Below is a small trained network, with its code and all its weights. Each question gives an input and a class and asks what happens when units are switched off, that is, made to give their printed mean instead of their output.

import numpy as np


def w(rows, s, z=0):
    codes = np.array(rows[::2]) - 128.0
    scale = np.full(codes.shape[1], s)
    scale[-1] = z or s
    return codes * scale


def f(y):
    return np.maximum(y, 0)


def log_softmax(a):
    a = a - a.max(-1, keepdims=True)
    return a - np.log(np.exp(a).sum(-1, keepdims=True))


def net(x, mask):
    res = np.array(x, float).reshape(1, 5) / 4 @ E
    y = f(res @ A[0][:, :-1].T + A[0][:, -1])
    res = res + np.where(mask, y, B[0][:, -1]) @ B[0][:, :-1]
    return log_softmax(res[-1] @ U[:, :-1].T + U[:, -1])


A, B = {}, {}
E = w([
[167,176,81],'x0',
[62,198,62],'x1',
[93,154,100],'x2',
[211,102,48],'x3',
[145,254,159],'x4',
],0.0078)
A[0] = w([
[83,153,165,255],'neuron 0',
[134,72,183,85],'neuron 1',
[190,75,87,119],'neuron 2',
[84,143,152,240],'neuron 3',
[173,133,44,124],'neuron 4',
[127,108,214,176],'neuron 5',
[184,64,104,118],'neuron 6',
[33,69,144,169],'neuron 7',
[149,95,119,142],'neuron 8',
[219,100,88,145],'neuron 9',
[43,12,81,176],'neuron 10',
[152,62,81,91],'neuron 11',
[69,211,118,101],'neuron 12',
[153,82,76,85],'neuron 13',
[188,132,89,116],'neuron 14',
[186,157,200,144],'neuron 15',
[75,47,159,109],'neuron 16',
[93,77,194,115],'neuron 17',
[204,127,116,81],'neuron 18',
[107,114,125,215],'neuron 19',
],0.011,0.007)
B[0] = w([
[82,248,40,254],'neuron 0',
[67,130,151,167],'neuron 1',
[98,29,124,187],'neuron 2',
[80,236,102,235],'neuron 3',
[100,129,94,184],'neuron 4',
[105,162,157,211],'neuron 5',
[111,70,120,187],'neuron 6',
[147,204,161,205],'neuron 7',
[69,77,109,163],'neuron 8',
[169,63,62,202],'neuron 9',
[89,165,255,233],'neuron 10',
[85,85,146,171],'neuron 11',
[134,117,20,206],'neuron 12',
[89,84,143,160],'neuron 13',
[156,109,75,167],'neuron 14',
[177,235,163,199],'neuron 15',
[80,153,251,181],'neuron 16',
[127,144,121,180],'neuron 17',
[203,100,118,158],'neuron 18',
[42,169,158,200],'neuron 19',
],0.0072,0.0081)
U = w([
[190,60,197,176],'0',
[62,206,217,146],'1',
[193,221,153,108],'2',
[148,112,184,8],'3',
[64,2,170,128],'4',
[156,48,98,74],'5',
[90,168,47,173],'6',
],0.0088,0.014)

Each question gives the input, the list of numbers given to net, and the class t.
The units are the neurons (one row each of A and B). Each row of codes is followed by its name. A weight is (code - 128) times the scale printed after its matrix; where a second scale follows, it is the last column's (A, B and U).
mask holds one flag per neuron, in row order. A switched-off neuron (its flag False) gives its mean, the last column of its row in B, instead of its output. The means were averaged over made-up inputs and are rounded, as every weight is.
A unit's drop is (log p(t) with every unit on - log p(t) with that unit switched off) / (log p(t) with every unit on - log p(t) with every unit switched off).
The circuit of an input: a set's keep is (log p(t) with only the set's units on - log p(t) with every unit switched off) / (log p(t) with every unit on - log p(t) with every unit switched off). Starting from the 12 units with the biggest drops (on a tie, the unit counted first), units are removed one at a time, each time the one whose removal leaves the highest keep (on an exact tie, the one counted first), for as long as the keep stays at least 0.8.
circuit, biggest first: the units of the circuit, biggest drop first
k most important neurons: the k neurons with the biggest drops, biggest first
drop of u: that unit's drop, to one decimal
input [-6,-2,7,-7,7], class 6: 3 most important neurons -> neuron 12; neuron 10; neuron 0
input [8,4,3,-6,3], class 6: circuit, biggest first -> neuron 12
input [-2,3,6,-4,3], class 6: circuit, biggest first -> neuron 12; neuron 10
input [5,-6,-3,7,-2], class 4: circuit, biggest first -> neuron 2; neuron 6
input [-8,7,-4,4,7], class 6: 2 most important neurons -> neuron 10; neuron 12
input [1,3,-7,6,4], class 5: 2 most important neurons -> neuron 0; neuron 3
input [3,-2,4,-5,4], class 6: 4 most important neurons -> neuron 10; neuron 12; neuron 16; neuron 0
input [0,1,7,2,-8], class 1: 2 most important neurons -> neuron 10; neuron 7
input [-7,0,4,2,6], class 6: drop of neuron 10 -> 0.8
input [8,8,-1,-3,6], class 6: drop of neuron 12 -> 0.2
input [1,5,0,2,-6], class 1: drop of neuron 2 -> -0.1
